In the rows, 128 means zero.
Known rows:
bafuplus: [156  93  98  72 139 146 129 129  84  95  62 134 125 131 125  30 112 149
 204 141 123 177 116  70 137 121 189 132 165 120  63  85 174 159 131 110
  67 248 218  80 213]
plunek: [129  71 177 142 173 178 122 141 150 110 113  93 120 155 128 154 160  81
  97 141  69 114 124 102 111 197 103 164 101 136 188 131 146 133 159  93
 175 142 100 127 128]
vigon: [193 123 162 118  63 144 198 106 100 171  35 176  38 154  64 156  49 190
  94 166 159 151 137 138 159  82 204  77  95 101 114 165  97 158 138 131
 125  87  52 151  11]
sustok: [139 152  56  74 138 139 134 169  84 152 140 155 166  77 191 145 166 154
 163  71  81 135 143 151 126  94  84 119 127 124 138 160 134 110 114 107
  69  72 117 121 116]
klufem: [120 138  94  78 135 132 126 137 103 130 151 133 135 102 175 136 147 135
 127 116  91 138 119 156 126 129 107 129 127 119 132 139 129 120 107 107
 120 102  73 142 150]
pinu: [118 168  50  48 137 136 133 155  82 144 163 145 155  74 216 140 174 146
 139  99  65 142 120 172 126 122  83 121 127 103 138 166 138 113  81  91
  97  59  57 144 149]
raklik: [148 100 152 109 113 140 149 106 101 140  86 145  78 139 100 139  89 161
 101 139 140 152 126 154 144 105 179 103 108 115 126 141 106 152 138 124
 135 119  36 157  94]
mopagru: [185 125 158 120  68 142 193 107 104 166  46 169  51 152  69 154  57 186
  97 167 153 144 134 133 154  88 191  84  98  99 115 160  98 152 133 131
 124  88  65 150  26]
skulen: [126 137 133 131 126 121 121 129 137 129 123 133 137 131 138 130 137 120
 129 121 140 113 128 112 132 131 131 127 127 130 132 130 130 119 129 131
 134 141 131 135 133]
ploluka: [121 110 143 115 148 131 119 125 134 117 142 111 125 138 138 132 129 113
 111 135 111 126 119 136 121 150 124 139 127 133 145 120 128 126 132 124
 146 145  96 133 146]
floplel: [141 128 105 113 151 130 125 149 116 132 138 134 156 108 151 138 143 142
 146  92 116 125 142 133 124 106 110 130 128 142 137 136 126 115 140 132
  95 124 138 117 120]
grase: [120 111 156 176 166 168 119 134 138 118 109 100 135 142 123 129 161  84
 111 134 114 107 134 113 136 169 116 141  94 136 166 140 168 145 140 102
 170 109 163 125 113]
zadrom: [113 132 137 158 147 144 119 123 130 123 126 114 141 127 128 113 142 106
 120 128 140 114 126 132 142 139 131 128 106 131 135 129 156 141 124 116
 151 108 160 130 126]
stime: [103 130 149 149 107 124 111 128 137 144 129 129 136 136 120 138 147 127
 138 129 138 139 138 106 122 141 117 139 142 124 111 150 127 126 128 135
 109 116 123 114 143]
flogrem: [125 150 100 153  87  94 129 130 157 116 158 129 112 128  98 137 115 119
 128 148 138 109 119 117 105 122  96 128 147 119 128  95  96 109 130 140
 155 141 161 138 111]
favun: [119 117 137 114 144 122 123 119 134 117 149 120 130 131 142 128 126 122
 117 131 119 131 118 143 122 142 130 137 133 132 136 116 124 126 127 132
 140 145  94 135 154]

Facts:
{gragepom} ruvir treplustan
{paster stutim} ruvir bafuplus
{bafuplus} ruvir davik
{dramo kliklezu} ruvir rugros
{dramo rugros} ruvir fozodar
{groklo} ruvir mopagru
{bivok} ruvir truson
{pleser} ruvir klufem
{pleser pinu} ruvir malo
{brepler pinu} ruvir tovem
{bruklal} ruvir zadrom
{bruklal} ruvir vigel
{bruklal} ruvir ploluka
{plibrun} ruvir plunek
{kliklezu} ruvir boplam
{kliklezu} ruvir lalir
{mopagru raklik sumil} ruvir vigon
{treplustan} ruvir manam
{sustok} ruvir pinu
{sustok} ruvir brepler
{zager} ruvir paster
{plunek neplan} ruvir grase
{vigel} ruvir neplan
{vigon sumil} ruvir groklo
{badran} ruvir favun
{truson} ruvir bivok
{truson} ruvir zolu
{neplan} ruvir bruklal
{klufem} ruvir sustok
{gidrige zolu} ruvir flogrem
{tovem} ruvir floplel
{plokis} ruvir roron
{roron} ruvir bratral
{bafuplus skatiren zadrom} skatak zolu
{groklo raklik davik zolu} skatak sustok
{bivok malo grase} skatak favun
{bruklal} skatak rugros
{plokis} skatak stime
[gragepom groklo fozodar mopagru skatiren vigon davik flogrem gidrige zolu] dristes 487
[paster dramo pleser brepler plibrun zadrom grase tovem roron] dristes 597
[bafuplus bruklal floplel manam sustok rugros bratral fastik vigel truson] dristes 633
[bivok kliklezu stutim stime plokis sumil] dristes 109
[lalir malo treplustan zager plunek badran favun ploluka boplam neplan raklik klufem pinu flofefer] dristes 625

Rows:
[112 117 130 107  99 136 118 122 106 120  82 131 118 139 113  74 140 135
 183 151 141 175 122  71 128 147 163 136 164 103  63 122 157 149 116 118
  86 183 165  93 204] : stutim
[ 96  99  10 212  65  80  70 142 146  84 177 120 111  89  30 135 134 123
 173  86 164 118 124 123  75  53  73 117 160  98 144  55  43 101 187 133
 161 170 151 187  99] : truson
[112 177 198 156 170  84 122  89 160 147 182 121 179 145 158 113  97 121
  90 122 203  97 138 179 164 119 160 126 121 185 108 125 142 124  95 195
 136 109 166 113 146] : dramo
[112 153  96 132 139 137 122 133 108 135 136 128 145 106 151 111 149 124
 127 117 131 126 130 148 147 123 118 114 112 124 125 148 153 137 104 113
 131  80 146 135 124] : pleser
[ 59 120  52 217  36  85  69 133 152 110 167 119 105 105  32 141 153 116
 168 115 172 131 122 106  80  91  78 125 169  80 117  91  57 110 156 130
 155 139 123 179 128] : bivok
[144 186 187 125 136  74 151 106 179 144 181 131 156 151 159 142  81 129
  92 147 167  97 130 151 133 133 135 134 140 174 116 118 119 100 103 197
 128 131 165  98 124] : fozodar
[126 106 123  90 135 133 124 114 111 106 119 121 118 131 136  95 121 130
 141 147 115 152 109 121 126 142 149 132 144 120 109 103 137 140 122 118
 126 176 114 124 177] : zager
[138 109 176 146  75 146 147 109 106 174  55 157  82 143  73 152 102 172
 119 136 168 165 145 124 144 103 186 101 111 104 101 172 108 154 141 130
 102  90  52 141  74] : sumil
[116 122 135 161 153 154 122 128 129 124 116 109 136 135 118 117 149 100
 119 132 130 117 131 126 144 147 128 127 104 130 145 137 156 145 129 110
 156 108 155 132 120] : plibrun
[116 141 129 154 144 131 118 119 128 125 136 116 144 128 130 104 132 114
 125 126 154 116 128 141 147 129 135 123 116 135 124 125 148 141 115 129
 146 109 162 133 132] : roron
[101 150 187 146 123 100 115 108 154 154 156 132 156 143 136 140 125 129
 121 120 169 125 144 128 130 136 133 141 144 149 103 145 122 117 118 173
 101 120 130 104 153] : kliklezu
[126 117  94  93 129 147 130 110  80  94  63 122 115 133 121   4 121 125
 188 173 144 172 103  81 163 138 202 118 151 106  54  96 199 175 102  92
 106 207 224  97 222] : paster
[107 145  53 180  55  76 107 133 166 102 173 124  97 116  61 134 117 116
 140 142 150 107 111 117  86 101  78 123 158  99 127  78  68 104 141 137
 173 148 159 167 105] : zolu
[119 137 111  93 141 124 122 130 120 123 152 126 137 113 161 132 139 125
 122 122 103 135 121 151 124 136 116 132 131 123 134 131 127 123 110 118
 125 119  85 140 151] : malo

